Here is a tiny trained network, its code and every weight. The questions are about switching its units off for an input and a class, where a switched-off unit gives its printed mean instead of its output.

import numpy as np


def w(rows, s, z=0):
    codes = np.array(rows[::2]) - 128.0
    scale = np.full(codes.shape[1], s)
    scale[-1] = z or s
    return codes * scale


def norm(h):
    return h / np.sqrt((h * h).mean(-1, keepdims=True) + 1e-5)


def f(y):
    return np.maximum(y, 0)


def log_softmax(a):
    a = a - a.max(-1, keepdims=True)
    return a - np.log(np.exp(a).sum(-1, keepdims=True))


def net(x, mask):
    res = np.array(x, float).reshape(1, 3) / 4 @ E
    u = 0
    for l in range(4):
        y = f(norm(res) @ A[l][:, :-1].T + A[l][:, -1])
        res = res + np.where(mask[u : u + 8], y, B[l][:, -1]) @ B[l][:, :-1]
        u += 8
    return log_softmax(norm(res)[-1] @ U[:, :-1].T + U[:, -1])


A, B = {}, {}
E = w([
[156,105,146,143,101,244],'x0',
[60,82,163,179,139,125],'x1',
[160,132,108,164,66,93],'x2',
],0.011)
A[0] = w([
[136,122,142,122,201,56,123],'0.n1',
[124,199,66,90,174,184,97],'0.n2',
[149,78,90,96,135,148,52],'0.n3',
[77,98,164,197,130,118,157],'0.n4',
[117,70,100,69,219,129,2],'0.n5',
[131,138,163,161,120,192,187],'0.n6',
[180,89,157,107,99,163,136],'0.n7',
[133,120,128,123,254,195,28],'0.n8',
],0.0083,0.002)
B[0] = w([
[192,108,136,122,170,185,250],'0.n1',
[128,116,159,23,46,57,231],'0.n2',
[35,147,165,226,168,137,155],'0.n3',
[99,238,144,80,126,104,248],'0.n4',
[253,125,223,187,128,96,208],'0.n5',
[120,163,122,69,177,91,252],'0.n6',
[147,142,98,165,128,35,230],'0.n7',
[241,32,229,137,89,120,240],'0.n8',
],0.0055,0.0039)
A[1] = w([
[136,110,96,78,69,201,248],'1.n1',
[116,100,48,157,99,129,2],'1.n2',
[123,164,161,169,109,194,57],'1.n3',
[136,162,87,190,180,90,98],'1.n4',
[134,120,142,108,68,234,223],'1.n5',
[68,58,224,199,173,78,187],'1.n6',
[226,114,130,99,118,91,211],'1.n7',
[195,253,192,116,124,91,199],'1.n8',
],0.0069,0.0019)
B[1] = w([
[137,171,104,93,193,85,180],'1.n1',
[116,103,111,155,92,121,133],'1.n2',
[170,179,67,133,155,120,152],'1.n3',
[164,117,106,148,138,165,155],'1.n4',
[103,147,103,125,204,73,188],'1.n5',
[98,170,133,66,117,154,216],'1.n6',
[1,135,163,129,151,138,240],'1.n7',
[118,43,137,139,106,166,255],'1.n8',
],0.008,0.0073)
A[2] = w([
[166,140,147,130,141,166,134],'2.n1',
[155,122,74,199,82,126,117],'2.n2',
[125,167,132,183,93,42,253],'2.n3',
[151,162,108,165,149,207,88],'2.n4',
[172,136,148,126,254,75,90],'2.n5',
[108,135,117,145,168,107,96],'2.n6',
[135,128,134,131,179,64,72],'2.n7',
[111,28,223,115,148,176,234],'2.n8',
],0.008,0.0014)
B[2] = w([
[136,119,110,181,159,113,146],'2.n1',
[108,137,217,169,120,202,157],'2.n2',
[175,101,149,128,147,191,191],'2.n3',
[171,163,70,178,158,43,147],'2.n4',
[211,96,106,196,111,162,225],'2.n5',
[169,177,27,134,159,171,158],'2.n6',
[246,139,93,133,190,255,176],'2.n7',
[107,121,51,167,70,74,254],'2.n8',
],0.0074,0.0067)
A[3] = w([
[143,110,17,151,146,128,150],'3.n1',
[104,96,90,168,99,164,254],'3.n2',
[185,98,84,68,113,54,156],'3.n3',
[145,166,69,185,28,143,59],'3.n4',
[73,157,181,234,164,155,173],'3.n5',
[73,187,103,175,133,123,72],'3.n6',
[193,97,254,168,130,115,111],'3.n7',
[177,169,119,47,69,128,122],'3.n8',
],0.0079,0.0017)
B[3] = w([
[158,188,112,200,172,93,252],'3.n1',
[141,146,106,179,158,53,210],'3.n2',
[118,173,161,149,148,172,240],'3.n3',
[108,1,191,99,139,184,187],'3.n4',
[152,146,152,62,119,146,237],'3.n5',
[104,154,122,77,108,66,171],'3.n6',
[120,21,132,130,115,218,227],'3.n7',
[20,170,167,64,120,101,190],'3.n8',
],0.0081,0.0045)
U = w([
[247,184,60,190,225,139,152],'0',
[167,44,183,106,135,232,157],'1',
[66,219,161,20,117,113,159],'2',
[85,92,91,193,67,48,143],'3',
[189,162,44,110,22,135,9],'4',
[184,164,45,113,27,139,4],'5',
[186,173,51,122,13,140,15],'6',
],0.015,0.012)

Each question gives the input, the list of numbers given to net, and the class t.
The units are the neurons (one row each of A and B). Each row of codes is followed by its name. A weight is (code - 128) times the scale printed after its matrix; where a second scale follows, it is the last column's (A, B and U).
mask holds one flag per neuron, layer by layer. A switched-off neuron (its flag False) gives its mean, the last column of its row in B, instead of its output. The means were averaged over made-up inputs and are rounded, as every weight is.
A unit's drop is (log p(t) with every unit on - log p(t) with that unit switched off) / (log p(t) with every unit on - log p(t) with every unit switched off).
The circuit of an input: a set's keep is (log p(t) with only the set's units on - log p(t) with every unit switched off) / (log p(t) with every unit on - log p(t) with every unit switched off). Starting from the 12 units with the biggest drops (on a tie, the unit counted first), units are removed one at a time, each time the one whose removal leaves the highest keep (on an exact tie, the one counted first), for as long as the keep stays at least 0.8.
units of the circuit, in order: the units of the circuit, biggest drop first
unit that matters most: the unit with the biggest drop
k most important neurons: the k neurons with the biggest drops, biggest first
k most important neurons of layer l: the k neurons of layer l with the biggest drops, biggest first
drop of u: that unit's drop, to one decimal
input [5,-7,1], class 2: units of the circuit, in order : (0.n2, 3.n8)
input [5,-8,-1], class 2: unit that matters most : 0.n2
input [5,6,4], class 2: 2 most important neurons : (1.n6, 0.n1)
input [-6,-8,1], class 2: 2 most important neurons : (3.n8, 1.n5)
input [8,-8,-2], class 0: units of the circuit, in order : (1.n5, 2.n4)
input [7,-2,6], class 0: 2 most important neurons : (1.n1, 1.n5)
input [8,-7,8], class 0: 4 most important neurons : (2.n4, 1.n1, 1.n5, 0.n8)
input [-1,-4,-4], class 1: units of the circuit, in order : (0.n5, 0.n8, 3.n7)
input [-5,-6,7], class 1: 2 most important neurons of layer 1 : (1.n6, 1.n5)
input [-6,5,-6], class 0: units of the circuit, in order : (1.n7, 2.n7)
input [5,-5,1], class 0: 2 most important neurons : (1.n5, 1.n6)
input [-4,5,0], class 2: 2 most important neurons of layer 1 : (1.n6, 1.n5)
input [0,-5,-7], class 1: 2 most important neurons : (0.n8, 0.n5)
input [-1,-2,-6], class 1: units of the circuit, in order : (0.n8)
input [-3,0,-2], class 3: 4 most important neurons : (2.n8, 1.n5, 1.n1, 1.n8)
input [3,6,5], class 2: 2 most important neurons : (1.n6, 2.n5)
input [-3,1,-3], class 3: 3 most important neurons of layer 0 : (0.n5, 0.n6, 0.n7)
input [0,-3,-3], class 3: 2 most important neurons : (2.n8, 1.n7)
input [5,-6,-4], class 2: 4 most important neurons : (0.n2, 3.n8, 1.n7, 0.n1)
input [-8,5,-3], class 0: unit that matters most : 1.n7
input [-1,6,-5], class 2: 2 most important neurons : (1.n6, 2.n8)
input [-8,7,2], class 0: 3 most important neurons : (1.n7, 2.n7, 0.n1)
input [-5,-8,-8], class 1: 2 most important neurons : (0.n5, 1.n6)
input [-3,-4,-5], class 1: 2 most important neurons : (0.n5, 0.n2)
input [7,-7,0], class 0: 2 most important neurons : (1.n5, 1.n6)
input [1,3,-3], class 3: 2 most important neurons of layer 2 : (2.n8, 2.n3)
input [4,0,1], class 0: unit that matters most : 0.n5
input [-5,-5,-6], class 1: 2 most important neurons of layer 0 : (0.n2, 0.n5)
input [1,-8,-4], class 2: drop of 0.n2 : 2.9
input [2,-1,-2], class 3: drop of 2.n8 : 0.4
